Below is a small trained network, with its code and all its weights. Each question gives an input and a target symbol and asks what happens when units are switched off, that is, made to give their printed mean instead of their output.

import numpy as np


def w(rows, s, z=0):
    codes = np.array(rows[::2]) - 128.0
    scale = np.full(codes.shape[1], s)
    scale[-1] = z or s
    return codes * scale


def norm(h):
    return h / np.sqrt((h * h).mean(-1, keepdims=True) + 1e-5)


def f(y):
    return y / 2 * (1 + np.tanh(0.7978845608 * (y + 0.044715 * y**3)))


def softmax(a):
    e = np.exp(a - a.max(-1, keepdims=True))
    return e / e.sum(-1, keepdims=True)


def log_softmax(a):
    a = a - a.max(-1, keepdims=True)
    return a - np.log(np.exp(a).sum(-1, keepdims=True))


def net(x, mask):
    ids = ['αβγδεζημτφψ'.index(c) for c in x.split()]
    T = len(ids)
    res = E[ids] + P[:T]
    u = 0
    for l in range(2):
        r = norm(res)
        for j in range(2):
            rows = slice(4 * j, 4 * j + 4)
            q, k, v = (r @ M[l][rows].T for M in (Q, K, V))
            z = softmax(np.where(np.tri(T) > 0, q @ k.T / 4**0.5, -1e9)) @ v
            o = O[l][rows]
            res = res + np.where(mask[u + j], z, o[:, -1]) @ o[:, :-1]
        u += 2
        y = f(norm(res) @ A[l][:, :-1].T + A[l][:, -1])
        res = res + np.where(mask[u : u + 16], y, B[l][:, -1]) @ B[l][:, :-1]
        u += 16
    return log_softmax(norm(res)[-1] @ U[:, :-1].T + U[:, -1])


Q, K, V, O, A, B = {}, {}, {}, {}, {}, {}
E = w([
[100,105,179,170,84],'α',
[80,133,215,134,189],'β',
[97,114,185,121,169],'γ',
[132,184,158,140,120],'δ',
[123,146,165,127,120],'ε',
[38,102,153,150,185],'ζ',
[91,121,166,150,123],'η',
[109,142,33,193,43],'μ',
[174,80,80,91,50],'τ',
[151,133,47,152,224],'φ',
[49,6,110,144,118],'ψ',
],0.012)
P = w([
[139,142,131,62,45],'0',
[43,223,153,141,91],'1',
[137,136,230,213,43],'2',
[147,124,120,74,80],'3',
[49,205,111,144,141],'4',
[166,85,205,201,102],'5',
[147,111,103,79,94],'6',
[62,194,111,154,133],'7',
[193,54,152,193,130],'8',
[148,89,80,85,108],'9',
[48,206,136,150,143],'10',
[201,4,131,217,156],'11',
[144,115,91,71,112],'12',
],0.011)
Q[0] = w([
[25,162,128,160,85],'0.h1',
[36,166,73,127,103],'0.h1',
[45,145,74,86,234],'0.h1',
[106,95,133,254,126],'0.h1',
[151,124,56,193,132],'0.h2',
[103,62,128,143,52],'0.h2',
[178,126,103,55,213],'0.h2',
[79,91,177,82,210],'0.h2',
],0.0086)
K[0] = w([
[119,6,128,140,127],'0.h1',
[163,8,56,183,122],'0.h1',
[146,41,40,113,203],'0.h1',
[15,72,189,254,132],'0.h1',
[166,135,38,213,85],'0.h2',
[146,46,125,117,62],'0.h2',
[213,147,108,87,169],'0.h2',
[95,66,160,96,230],'0.h2',
],0.007)
V[0] = w([
[228,99,166,213,161],'0.h1',
[17,2,166,165,131],'0.h1',
[114,153,96,96,84],'0.h1',
[159,82,144,41,76],'0.h1',
[171,198,89,186,110],'0.h2',
[37,7,134,234,167],'0.h2',
[147,171,87,124,222],'0.h2',
[75,247,128,153,166],'0.h2',
],0.0033)
O[0] = w([
[163,4,137,115,119,59],'0.h1',
[62,13,206,126,149,254],'0.h1',
[127,158,151,70,128,142],'0.h1',
[51,99,144,71,106,124],'0.h1',
[102,84,132,123,203,90],'0.h2',
[183,238,149,132,54,212],'0.h2',
[83,98,121,58,32,52],'0.h2',
[106,89,5,95,147,145],'0.h2',
],0.0033,0.0023)
A[0] = w([
[132,97,135,124,40,60],'0.n1',
[187,116,159,64,148,4],'0.n2',
[210,167,159,137,108,82],'0.n3',
[84,105,137,177,153,84],'0.n4',
[175,145,116,181,169,50],'0.n5',
[84,40,139,110,98,48],'0.n6',
[155,89,157,2,102,126],'0.n7',
[121,195,117,123,72,163],'0.n8',
[216,74,177,176,80,160],'0.n9',
[106,154,174,134,96,149],'0.n10',
[200,136,129,14,114,92],'0.n11',
[91,108,179,117,47,29],'0.n12',
[124,176,119,158,197,130],'0.n13',
[188,87,142,43,150,12],'0.n14',
[164,175,80,58,79,21],'0.n15',
[145,108,186,79,102,8],'0.n16',
],0.0099,0.0047)
B[0] = w([
[54,180,135,178,68,164],'0.n1',
[217,146,128,165,242,111],'0.n2',
[135,155,192,241,156,125],'0.n3',
[140,242,101,132,139,192],'0.n4',
[198,160,158,216,64,131],'0.n5',
[93,76,119,57,188,181],'0.n6',
[123,175,208,13,134,200],'0.n7',
[65,116,185,136,168,202],'0.n8',
[120,71,242,119,129,254],'0.n9',
[95,106,85,97,154,210],'0.n10',
[133,200,84,2,152,168],'0.n11',
[105,222,135,118,237,183],'0.n12',
[95,184,131,231,88,179],'0.n13',
[181,107,109,58,198,124],'0.n14',
[94,236,122,121,112,153],'0.n15',
[90,183,177,96,197,125],'0.n16',
],0.007,0.0041)
Q[1] = w([
[196,182,234,142,140],'1.h1',
[179,40,149,237,203],'1.h1',
[101,122,132,103,245],'1.h1',
[134,37,138,45,84],'1.h1',
[97,126,197,190,59],'1.h2',
[2,197,22,168,154],'1.h2',
[14,145,88,189,168],'1.h2',
[70,135,116,197,155],'1.h2',
],0.0092)
K[1] = w([
[166,235,124,118,152],'1.h1',
[159,102,51,160,191],'1.h1',
[135,78,140,68,209],'1.h1',
[49,120,113,178,166],'1.h1',
[131,103,120,65,41],'1.h2',
[201,22,64,179,162],'1.h2',
[131,12,95,145,130],'1.h2',
[142,57,134,116,123],'1.h2',
],0.011)
V[1] = w([
[204,114,143,214,124],'1.h1',
[201,155,187,139,118],'1.h1',
[43,162,77,162,178],'1.h1',
[129,54,80,92,93],'1.h1',
[76,37,88,100,22],'1.h2',
[174,141,81,141,1],'1.h2',
[146,93,88,189,187],'1.h2',
[52,153,180,151,70],'1.h2',
],0.007)
O[1] = w([
[2,170,197,103,170,1],'1.h1',
[92,119,205,114,95,78],'1.h1',
[141,141,67,223,179,220],'1.h1',
[66,135,84,44,115,71],'1.h1',
[103,8,40,121,94,126],'1.h2',
[154,134,97,207,15,34],'1.h2',
[118,191,84,105,149,70],'1.h2',
[16,95,166,68,85,248],'1.h2',
],0.0071,0.005)
A[1] = w([
[116,113,144,47,61,82],'1.n1',
[150,126,134,64,146,48],'1.n2',
[174,103,191,99,191,228],'1.n3',
[112,63,224,101,77,63],'1.n4',
[232,43,68,23,136,115],'1.n5',
[101,160,140,99,186,3],'1.n6',
[112,45,116,67,204,82],'1.n7',
[119,71,23,82,134,129],'1.n8',
[217,98,181,97,104,190],'1.n9',
[163,125,222,166,63,60],'1.n10',
[107,59,115,61,121,82],'1.n11',
[184,78,148,117,46,111],'1.n12',
[180,201,179,54,140,133],'1.n13',
[113,102,65,103,128,119],'1.n14',
[159,1,182,86,53,80],'1.n15',
[84,99,117,186,175,146],'1.n16',
],0.0095,0.0065)
B[1] = w([
[82,230,86,171,222,135],'1.n1',
[105,85,116,123,218,127],'1.n2',
[141,87,131,239,44,253],'1.n3',
[37,228,202,171,66,168],'1.n4',
[154,161,197,51,22,176],'1.n5',
[42,149,199,157,212,120],'1.n6',
[172,137,48,156,162,185],'1.n7',
[148,101,80,42,133,187],'1.n8',
[136,51,172,199,106,174],'1.n9',
[1,68,206,102,129,155],'1.n10',
[118,245,81,112,117,150],'1.n11',
[125,107,192,221,243,128],'1.n12',
[178,74,44,179,133,175],'1.n13',
[86,56,140,62,122,152],'1.n14',
[131,187,218,231,160,171],'1.n15',
[232,126,147,91,151,232],'1.n16',
],0.008,0.006)
U = w([
[108,105,238,129,40,253],'α',
[216,64,156,201,102,228],'β',
[207,113,200,63,160,46],'γ',
[175,254,38,230,78,90],'δ',
[150,202,179,84,168,114],'ε',
[124,69,48,103,184,176],'ζ',
[75,149,138,150,247,50],'η',
[68,108,36,176,14,77],'μ',
[173,198,176,80,30,81],'τ',
[221,151,109,117,18,114],'φ',
[22,182,146,61,49,103],'ψ',
],0.009,0.0041)

Each question gives the input, a string of symbols that net reads in full, and the target symbol t.
The units are the heads (4 rows each of Q, K, V and O) and the neurons (one row each of A and B). Each row of codes is followed by its name. A weight is (code - 128) times the scale printed after its matrix; where a second scale follows, it is the last column's (O, A, B and U).
mask holds one flag per unit, layer by layer, with each layer's heads first. A switched-off unit (its flag False) gives its mean, the last column of its rows in O or B, instead of its output. The means were averaged over made-up inputs and are rounded, as every weight is.
A unit's drop is (log p(t) with every unit on - log p(t) with that unit switched off) / (log p(t) with every unit on - log p(t) with every unit switched off).
The circuit of an input: a set's keep is (log p(t) with only the set's units on - log p(t) with every unit switched off) / (log p(t) with every unit on - log p(t) with every unit switched off). Starting from the 12 units with the biggest drops (on a tie, the unit counted first), units are removed one at a time, each time the one whose removal leaves the highest keep (on an exact tie, the one counted first), for as long as the keep stays at least 0.8.
units of the circuit, in order: the units of the circuit, biggest drop first
most important unit: the unit with the biggest drop
top k neurons: the k neurons with the biggest drops, biggest first
k most important neurons of layer l: the k neurons of layer l with the biggest drops, biggest first
heads that matter: for each layer, one digit per head in row order, 1 if its drop is at least 0.15 and else 0, layers parted by /
input τ ψ φ φ ζ γ ε γ μ, target α: most important unit	1.n10
input ζ α τ α φ ζ ψ ζ, target ζ: heads that matter	00 / 01
input μ ε ψ μ ζ ζ ε φ φ ψ β, target ζ: heads that matter	10 / 01
input ζ β φ, target α: heads that matter	00 / 10
input ε μ φ φ ψ ψ γ τ ζ ζ τ δ, target α: heads that matter	00 / 00
input φ γ μ δ γ ψ τ ζ τ τ ε, target ψ: units of the circuit, in order	(1.h1 0.n9 0.n10)
input μ ε φ ψ β β ζ α, target η: top 3 neurons	(0.n12 0.n7 0.n1)
input ζ ψ τ ψ δ φ δ ε, target δ: 3 most important neurons of layer 0	(0.n7 0.n12 0.n1)
input ε γ μ φ ζ γ ψ τ ε η, target η: units of the circuit, in order	(0.n12 1.n5)
input φ ζ φ ζ ε ζ δ ε, target η: heads that matter	10 / 01
input ε ψ α φ δ ψ γ φ, target ζ: units of the circuit, in order	(1.h2 1.n8)
input τ ε ε α μ ε μ μ φ, target α: 2 most important neurons of layer 0	(0.n5 0.n8)
input ψ α ψ β φ τ η τ, target ψ: heads that matter	00 / 00
input α ψ ψ ε ζ ζ τ ζ τ α ζ, target ψ: heads that matter	01 / 11
input ψ τ ψ ζ ζ γ μ α, target μ: 3 most important neurons of layer 0	(0.n4 0.n7 0.n11)
input ε φ γ ζ α η φ φ γ μ τ, target ψ: units of the circuit, in order	(1.n3)
input μ μ γ ζ η φ τ β μ η ε, target μ: heads that matter	00 / 01
input φ η φ μ φ η β μ φ τ β, target δ: heads that matter	00 / 01
input μ ζ η ζ ζ ψ φ φ ε ζ α ζ μ, target ζ: heads that matter	00 / 00
input δ φ φ ψ, target ψ: top 3 neurons	(0.n6 0.n7 1.n5)
input ψ ζ γ α τ ε ζ ζ μ μ ζ, target μ: units of the circuit, in order	(1.h2)
input γ μ δ ζ ζ φ ζ τ, target δ: units of the circuit, in order	(1.h2 0.n7)
input ζ φ α μ φ ζ φ ζ, target δ: heads that matter	01 / 01
input ζ γ ζ φ ψ μ ζ η τ, target α: top 2 neurons	(1.n4 1.n10)
input γ μ α φ μ μ μ ε ψ ε φ, target ζ: heads that matter	01 / 11
input ψ φ γ ψ μ, target ζ: heads that matter	00 / 01
